Here is a tiny trained network, its code and every weight. The questions are about switching its units off for an input and a target symbol, where a switched-off unit gives its printed mean instead of its output.

import numpy as np


def w(rows, s, z=0):
    codes = np.array(rows[::2]) - 128.0
    scale = np.full(codes.shape[1], s)
    scale[-1] = z or s
    return codes * scale


def norm(h):
    return h / np.sqrt((h * h).mean(-1, keepdims=True) + 1e-5)


def f(y):
    return y / 2 * (1 + np.tanh(0.7978845608 * (y + 0.044715 * y**3)))


def softmax(a):
    e = np.exp(a - a.max(-1, keepdims=True))
    return e / e.sum(-1, keepdims=True)


def log_softmax(a):
    a = a - a.max(-1, keepdims=True)
    return a - np.log(np.exp(a).sum(-1, keepdims=True))


def net(x, mask):
    ids = ['αβζλπφψ'.index(c) for c in x.split()]
    T = len(ids)
    res = E[ids] + P[:T]
    u = 0
    for l in range(2):
        q, k, v = (norm(res) @ M[l].T for M in (Q, K, V))
        z = softmax(np.where(np.tri(T) > 0, q @ k.T / 3**0.5, -1e9)) @ v
        res = res + np.where(mask[u], z, O[l][:, -1]) @ O[l][:, :-1]
        u += 1
        y = f(norm(res) @ A[l][:, :-1].T + A[l][:, -1])
        res = res + np.where(mask[u : u + 4], y, B[l][:, -1]) @ B[l][:, :-1]
        u += 4
    return log_softmax(norm(res)[-1] @ U[:, :-1].T + U[:, -1])


Q, K, V, O, A, B = {}, {}, {}, {}, {}, {}
E = w([
[5,127,222,215,100],'α',
[95,181,152,218,82],'β',
[56,185,158,176,124],'ζ',
[191,66,2,131,167],'λ',
[120,205,102,155,157],'π',
[102,194,184,123,100],'φ',
[144,200,148,157,85],'ψ',
],0.0051)
P = w([
[253,58,181,249,172],'0',
[121,30,145,156,88],'1',
[81,102,142,126,69],'2',
[72,162,137,116,67],'3',
[61,203,140,117,73],'4',
[46,229,117,97,65],'5',
],0.0024)
Q[0] = w([
[129,58,199,186,229],'0.h1',
[3,180,48,169,58],'0.h1',
[127,100,93,155,148],'0.h1',
],0.0032)
K[0] = w([
[125,112,182,176,51],'0.h1',
[254,105,63,143,168],'0.h1',
[149,116,132,76,71],'0.h1',
],0.0042)
V[0] = w([
[47,79,161,119,121],'0.h1',
[126,156,254,196,17],'0.h1',
[76,224,180,176,151],'0.h1',
],0.0029)
O[0] = w([
[96,144,81,86,126,98],'0.h1',
[154,46,123,45,84,251],'0.h1',
[55,3,142,120,108,202],'0.h1',
],0.0044,0.002)
A[0] = w([
[72,154,118,217,74,33],'0.n1',
[96,253,98,219,231,112],'0.n2',
[20,143,139,164,119,6],'0.n3',
[124,146,34,88,127,83],'0.n4',
],0.0039,0.0021)
B[0] = w([
[156,113,87,3,155,229],'0.n1',
[74,171,141,63,60,248],'0.n2',
[127,58,54,83,128,199],'0.n3',
[212,133,203,150,146,114],'0.n4',
],0.004,0.0013)
Q[1] = w([
[64,9,139,139,243],'1.h1',
[87,220,123,109,253],'1.h1',
[226,227,108,128,68],'1.h1',
],0.0052)
K[1] = w([
[2,197,185,82,53],'1.h1',
[104,156,85,72,138],'1.h1',
[231,142,81,176,144],'1.h1',
],0.0078)
V[1] = w([
[72,132,193,147,143],'1.h1',
[254,145,31,69,243],'1.h1',
[174,180,151,139,59],'1.h1',
],0.0027)
O[1] = w([
[196,151,144,169,155,121],'1.h1',
[54,119,157,3,41,4],'1.h1',
[67,136,138,132,154,116],'1.h1',
],0.0037,0.0014)
A[1] = w([
[138,95,163,214,178,7],'1.n1',
[59,149,131,26,121,60],'1.n2',
[108,122,214,254,110,246],'1.n3',
[140,103,66,113,158,81],'1.n4',
],0.0072,0.0014)
B[1] = w([
[227,253,170,126,94,181],'1.n1',
[184,96,128,168,191,175],'1.n2',
[9,192,141,111,144,253],'1.n3',
[32,124,184,120,81,139],'1.n4',
],0.0059,0.0058)
U = w([
[92,245,213,188,109,174],'α',
[27,47,84,91,38,192],'β',
[100,88,67,174,241,82],'ζ',
[230,124,48,255,103,243],'λ',
[172,169,76,65,210,1],'π',
[176,50,215,102,188,113],'φ',
[210,103,164,71,35,36],'ψ',
],0.0063,0.0026)

Each question gives the input, a string of symbols that net reads in full, and the target symbol t.
The units are the heads (3 rows each of Q, K, V and O) and the neurons (one row each of A and B). Each row of codes is followed by its name. A weight is (code - 128) times the scale printed after its matrix; where a second scale follows, it is the last column's (O, A, B and U).
mask holds one flag per unit, layer by layer, with each layer's heads first. A switched-off unit (its flag False) gives its mean, the last column of its rows in O or B, instead of its output. The means were averaged over made-up inputs and are rounded, as every weight is.
A unit's drop is (log p(t) with every unit on - log p(t) with that unit switched off) / (log p(t) with every unit on - log p(t) with every unit switched off).
The circuit of an input: a set's keep is (log p(t) with only the set's units on - log p(t) with every unit switched off) / (log p(t) with every unit on - log p(t) with every unit switched off). Starting from all 10 units, units are removed one at a time, each time the one whose removal leaves the highest keep (on an exact tie, the one counted first), for as long as the keep stays at least 0.8.
units of the circuit, in order: the units of the circuit, biggest drop first
top k neurons: the k neurons with the biggest drops, biggest first
top k neurons in layer l: the k neurons of layer l with the biggest drops, biggest first
drop of u: that unit's drop, to one decimal
input φ ψ π ζ ζ ψ, target β: units of the circuit, in order	[0.h1, 1.n1]
input π λ ζ β φ ψ, target ψ: units of the circuit, in order	[1.n3, 1.h1, 1.n2]
input α φ φ α φ λ, target λ: top 4 neurons	[1.n3, 0.n1, 0.n4, 0.n2]
input π π ζ α π, target ζ: units of the circuit, in order	[1.n1, 1.n2, 1.n3]
input λ π ψ, target ψ: units of the circuit, in order	[1.h1, 1.n3]
input α λ ζ β, target β: units of the circuit, in order	[1.n1, 1.h1, 0.n1]
input ψ π π, target β: top neuron in layer 1	[1.n4]
input β ζ π π π, target ζ: top 3 neurons	[1.n2, 1.n1, 0.n2]
input π ψ φ ζ π ψ, target β: top 3 neurons	[0.n2, 1.n1, 1.n2]
input ζ φ α β π ζ, target β: top 2 neurons	[0.n3, 1.n1]
input π λ β ζ, target ζ: top 4 neurons	[1.n2, 1.n1, 0.n1, 1.n3]
input λ ψ π π φ, target φ: top 4 neurons	[1.n2, 1.n3, 1.n1, 1.n4]
input ζ π φ β ζ π, target β: top 2 neurons in layer 1	[1.n1, 1.n4]
input α λ ζ π, target π: top 2 neurons in layer 0	[0.n2, 0.n1]
input π α β φ λ, target λ: drop of 1.h1	0.3
input ζ α λ π π λ, target β: drop of 1.n4	0.7
input φ λ α π ζ, target ζ: drop of 1.n1	0.6
